Read these off the table that follows. Counting starts at 1.
1) Read off the entry in row 1 and column 3.
2) Read off the bottom-left entry.
3) Read off the top entry of the column that holds the largest entry.
4) Read off the entry at row 2, column 1.
5) Read off the entry just right of 152.
6) Read off the entry in row 3 and column 1.
7) Read off the entry in row 3 and column 2.
[[153 117  98 142 119]
 [135 118 134 117 119]
 [134 118 132 118 118]
 [135 118 133 117 119]
 [121 139 119 139 140]
 [134 119 134 117 118]
 [119 140 121 139 139]
 [135 119 134 117 118]
 [135 119 135 118 118]
 [152 119 100 140 120]]
1) 98
2) 152
3) 153
4) 135
5) 119
6) 134
7) 118

M =
[[108 130 135 145 151 131]
 [154 142 126 122 109 135]
 [138 126 116 147 116 105]
 [124 141 119 119 150 106]
 [150 143 132 145 144 133]
 [135 146 109 122 150 136]
 [142 145 120 140 108 143]
 [157 137 136 117 113 127]]
Rows and columns are numbered from 1.
Read off the entry in the top-right corner.
131
Read off the entry just left of 141.
124
Read off the bottom-left entry.
157
The entry in row 2 and column 1 -> 154
Read off the top-left entry.
108
The entry directly above 147: 122
The entry directly above 117: 140
Read off the bottom entry of the column that holds the smallest entry.
127
Read off the entry at row 1, column 2.
130
The entry directly below 120 -> 136
Read off the entry in row 1 and column 3.
135
Read off the minimum.
105
The entry at row 3, column 2 is 126
Read off the entry directly above the smallest entry.
135
Read off the entry just left of 146.
135
The entry just left of the smallest entry is 116

grid =
[[130 128 145 128 127 127 128 129]
 [136 128 122 127 128 134 128 129]
 [109 127 137 127 128 134 128 128]
 [127 128 130 128 128 105 128 129]
 [111 128 122 128 128 128 128 129]
 [134 128 128 129 128 142 129 129]
 [131 127 144 128 127 124 128 128]
 [124 129 128 128 128 141 128 127]
 [129 128 150 128 128 125 128 128]]
Counting starts at 1.
The largest entry?
Answer: 150
The entry at row 2, column 1 is 136
The entry in the top-left corner: 130
The entry in row 3 and column 2?
Answer: 127
The entry directly below 144 is 128
The bottom-left entry: 129
The entry at row 3, column 1?
Answer: 109
The top entry of the column that holds the largest entry is 145
The entry at row 3, column 3?
Answer: 137
The entry just right of the smallest entry is 128
The entry directly above the smallest entry: 134
The entry in the top-right corner?
Answer: 129
The entry in row 2 and column 3: 122
The entry in the bottom-right corner?
Answer: 128
The bottom entry of the column that holds the smallest entry?
Answer: 125
The entry in row 1 and column 2?
Answer: 128

Questions about the matrix below.
1) The entry in the top-right corner?
2) The first entry on the main diagonal?
3) The entry just left of the smallest entry?
4) The smallest entry in the last column?
5) The largest entry in the last column?
6) The entry just right of 109?
7) The second entry on the main diagonal?
8) The 3rd smallest entry?
[[132 122 121 106 132 130 131 120 132 121 132 132 109 139 138 132]
 [129 123 123 121 130 129 130 123 130 123 130 129 123 129 128 130]
 [131 121 121 121 132 131 131 121 132 121 132 131 123 129 128 132]
 [129 125 124 113 129 128 129 124 129 125 129 129 116 134 133 129]
 [124 129 129 118 125 124 125 129 125 129 125 125 121 131 130 125]
 [130 122 122 131 130 130 131 122 131 122 131 130 132 122 121 131]
 [128 125 124 116 129 128 129 124 129 124 129 129 118 132 132 129]
 [122 133 132 111 122 121 122 132 122 133 122 122 114 136 136 122]
 [120 132 133 140 121 122 121 134 121 133 121 120 142 115 116 121]
 [132 120 120 133 132 132 133 120 133 119 133 132 135 120 120 133]]
1) 132
2) 132
3) 121
4) 121
5) 133
6) 139
7) 123
8) 111

Questions about the grid below.
1) Which number is the last entry, reading row by row?
2) Which number is the third largest entry?
3) Which number is the entry in the top-right corner?
[[132 120 128 136]
 [135 103 129 130]]
1) 130
2) 132
3) 136

Read these off the grid that follows. Counting starts at 1.
1) Find the entry at row 3, column 1.
2) Find the entry in the bottom-left corner.
3) Find the entry at row 2, column 3.
4) Find the entry just right of the largest entry.
5) Find the entry in row 1 and column 1.
6) Find the entry directly above 141.
7) Find the entry at row 2, column 1.
8) Find the entry just right of the smallest entry.
[[122 119 129 128 124 127 128 122 123]
 [128 111 124 123 132 137 122 128 129]
 [114 141 137 137 111 106 137 115 114]
 [137 129 117 116 136 133 116 137 137]
 [113 109 138 136 117 124 136 113 113]
 [124 108 128 127 128 134 126 123 124]]
1) 114
2) 124
3) 124
4) 137
5) 122
6) 111
7) 128
8) 137

data =
[[127 138 123 125 132 120 131 126 135 138 129 151 132]
 [118 136 127 122 143 123 123 125 129 130 118 142 132]
 [121 123 128 124 133 127 118 139 123 132 116 119 126]
 [127 134 125 130 134 140 123 129 131 128 121 119 140]
 [127 143 135 124 120 122 131 128 122 112 123 122 116]]
Rows and columns are numbered from 1.
The entry in row 1 and column 3 -> 123
The top-left entry: 127
Find the minimum.
Answer: 112
Find the top-right entry.
Answer: 132
The entry directly below the centre entry -> 123
The entry directly below 142 -> 119
Find the entry in row 1 and column 2.
Answer: 138
The bottom entry of the column that holds the largest entry: 122
The entry at row 3, column 1 -> 121
Find the entry just right of the centre entry.
Answer: 139
Find the entry at row 3, column 2.
Answer: 123
The entry in row 3 and column 3: 128
The entry in the bottom-right corner: 116
The entry in the bottom-left corner -> 127
Find the entry in row 2 and column 1.
Answer: 118
The entry at row 2, column 2 -> 136
Find the top entry of the column that holds the largest entry.
Answer: 151

Questions about the grid below. Rows and columns are numbered from 1.
1) The entry at row 1, column 3?
2) The largest entry?
3) The entry in row 1 and column 2?
4) The entry directly below the smallest entry?
5) The entry at row 3, column 3?
6) The entry in the top-left corner?
7) The entry directly above 112?
8) The top-right entry?
[[130 132 132 127 124 121]
 [131 129 128 131 127 127]
 [131 114 121 128 134 124]
 [126 136 120 112 135 136]
 [130 115 131 148 136 125]
 [129 142 127 131 125 128]
 [131 119 128 128 121 118]
 [131 142 132 140 129 133]
 [120 124 130 140 132 131]
 [132 135 131 120 123 122]
 [126 145 132 129 130 126]
 [130 134 128 129 124 125]
 [122 155 124 135 124 125]
 [133 129 129 126 137 132]
 [130 136 119 133 125 125]]
1) 132
2) 155
3) 132
4) 148
5) 121
6) 130
7) 128
8) 121

A =
128,144,130,152,122,131,125,103,127,142
124,125,128,123,132,129,127,135,129,126
124,125,128,123,132,129,128,134,129,127
144,125,127,128,123,123,132,128,125,123
128,144,131,152,122,131,125,103,127,140
143,125,127,127,122,123,131,129,125,123
124,125,128,123,131,129,128,134,129,126
124,125,128,123,131,129,128,135,130,127
143,125,127,128,122,123,132,129,125,123
143,125,127,127,122,123,132,128,125,123
143,125,127,127,123,123,132,129,125,123
128,144,130,152,121,132,124,103,126,141
128,144,131,152,122,131,125,103,127,141
Counting starts at 1.
The bottom-left entry?
Answer: 128
The bottom-right entry?
Answer: 141
The entry in row 3 and column 1 is 124
The top-right entry: 142
The entry at row 1, column 3?
Answer: 130
The entry in row 1 and column 1?
Answer: 128
The entry in row 2 and column 1?
Answer: 124
The entry in row 1 and column 2?
Answer: 144
The entry at row 3, column 3?
Answer: 128
The entry in row 2 and column 3?
Answer: 128

Read these off the table that follows.
1) Report the entry in the bottom-left corner.
2) Report the third entry in reading order.
3) Report the largest entry.
4) Report the top-left entry.
5) Report the entry in the top-right corner.
6) Report the fifth entry from the end, reading row by row.
7) Report the 3rd entry from the end, reading row by row.
8) Report the top entry of the column that holds the largest entry.
array([[124, 121, 135, 131, 120, 128, 125, 128],
       [126, 126, 135, 139, 112, 123, 134, 129],
       [124, 139, 136, 131, 133, 134, 125, 128],
       [126, 126, 135, 139, 111, 123, 134, 129],
       [124, 135, 135, 131, 136, 131, 125, 128],
       [124, 131, 145, 131, 121, 128, 124, 141],
       [124, 139, 136, 131, 133, 134, 125, 128],
       [130, 136, 141, 140, 116, 116, 139, 142],
       [134, 126, 122, 131, 121, 124, 138, 128],
       [124, 123, 126, 131, 130, 128, 125, 119],
       [124, 123, 126, 131, 130, 128, 125, 119],
       [138, 122, 120, 132, 106, 121, 146, 128]])
1) 138
2) 135
3) 146
4) 124
5) 128
6) 132
7) 121
8) 125

Questions about the row below.
1) Read off the entry just left of the smallest entry.
2) Read off the third entry from the right.
3) Read off the last entry.
[118 149 154 115 127 121 134 142]
1) 154
2) 121
3) 142
